Below are the code and all the weights of a small trained network. Each question names an input and a class and asks about switching units off, where a switched-off unit gives its printed mean instead of its output.

import numpy as np


def w(rows, s, z=0):
    codes = np.array(rows[::2]) - 128.0
    scale = np.full(codes.shape[1], s)
    scale[-1] = z or s
    return codes * scale


def f(y):
    return y / 2 * (1 + np.tanh(0.7978845608 * (y + 0.044715 * y**3)))


def log_softmax(a):
    a = a - a.max(-1, keepdims=True)
    return a - np.log(np.exp(a).sum(-1, keepdims=True))


def net(x, mask):
    res = np.array(x, float).reshape(1, 6) / 4 @ E
    y = f(res @ A[0][:, :-1].T + A[0][:, -1])
    res = res + np.where(mask, y, B[0][:, -1]) @ B[0][:, :-1]
    return log_softmax(res[-1] @ U[:, :-1].T + U[:, -1])


A, B = {}, {}
E = w([
[64,45,223,242,78,234,162,103],'x0',
[57,117,117,29,212,176,242,160],'x1',
[36,201,64,161,146,81,102,246],'x2',
[193,195,91,190,136,169,255,192],'x3',
[142,149,66,111,98,209,60,204],'x4',
[72,121,43,117,15,39,137,127],'x5',
],0.0074)
A[0] = w([
[142,78,50,161,88,105,141,123,66],'n0',
[136,57,101,46,242,47,78,198,195],'n1',
[137,114,112,41,202,134,134,134,77],'n2',
[37,107,127,113,106,2,108,122,97],'n3',
[108,171,72,105,169,156,6,242,255],'n4',
[144,43,148,32,206,147,150,121,170],'n5',
],0.0071,0.0035)
B[0] = w([
[77,166,136,59,61,139,222,137,144],'n0',
[84,209,93,88,53,152,65,34,232],'n1',
[188,165,44,94,119,206,151,49,172],'n2',
[73,1,89,97,63,87,168,45,210],'n3',
[180,126,49,214,79,123,73,93,255],'n4',
[248,138,98,145,140,166,169,45,196],'n5',
],0.0076,0.0092)
U = w([
[116,42,204,130,118,194,141,79,86],'0',
[133,104,190,157,139,143,1,109,253],'1',
[164,156,164,92,88,116,135,144,131],'2',
[76,165,48,150,96,92,96,211,131],'3',
[61,115,174,177,121,144,190,205,141],'4',
[178,135,192,90,190,26,129,139,29],'5',
[136,206,103,52,161,169,108,90,86],'6',
[50,53,117,81,102,55,132,89,86],'7',
],0.0096,0.0037)

Each question gives the input, the list of numbers given to net, and the class t.
The units are the neurons (one row each of A and B). Each row of codes is followed by its name. A weight is (code - 128) times the scale printed after its matrix; where a second scale follows, it is the last column's (A, B and U).
mask holds one flag per neuron, in row order. A switched-off neuron (its flag False) gives its mean, the last column of its row in B, instead of its output. The means were averaged over made-up inputs and are rounded, as every weight is.
A unit's drop is (log p(t) with every unit on - log p(t) with that unit switched off) / (log p(t) with every unit on - log p(t) with every unit switched off).
The circuit of an input: a set's keep is (log p(t) with only the set's units on - log p(t) with every unit switched off) / (log p(t) with every unit on - log p(t) with every unit switched off). Starting from all 6 units, units are removed one at a time, each time the one whose removal leaves the highest keep (on an exact tie, the one counted first), for as long as the keep stays at least 0.8.
circuit, biggest first: the units of the circuit, biggest drop first
k most important neurons: the k neurons with the biggest drops, biggest first
drop of u: that unit's drop, to one decimal
input [-6,6,1,-2,-8,2], class 6: circuit, biggest first : (n2)
input [-3,-8,1,7,-6,-8], class 5: circuit, biggest first : (n1, n4)
input [4,-8,7,2,-5,2], class 7: circuit, biggest first : (n3, n4)
input [-2,4,-5,5,-6,3], class 5: 3 most important neurons : (n1, n3, n4)
input [0,6,-7,-5,6,2], class 6: circuit, biggest first : (n3, n2)
input [-3,8,-3,-8,-5,1], class 6: 2 most important neurons : (n5, n2)
input [1,2,1,6,-6,-7], class 4: 3 most important neurons : (n1, n4, n3)
input [-4,-7,5,4,-8,1], class 7: 2 most important neurons : (n3, n4)
input [8,-7,-5,8,8,7], class 4: drop of n1 : 0.2
input [-3,-2,7,-6,5,7], class 7: drop of n3 : 2.0
input [0,3,7,-1,-3,7], class 7: drop of n3 : 1.1
input [6,-4,1,3,-5,2], class 4: drop of n1 : 0.2
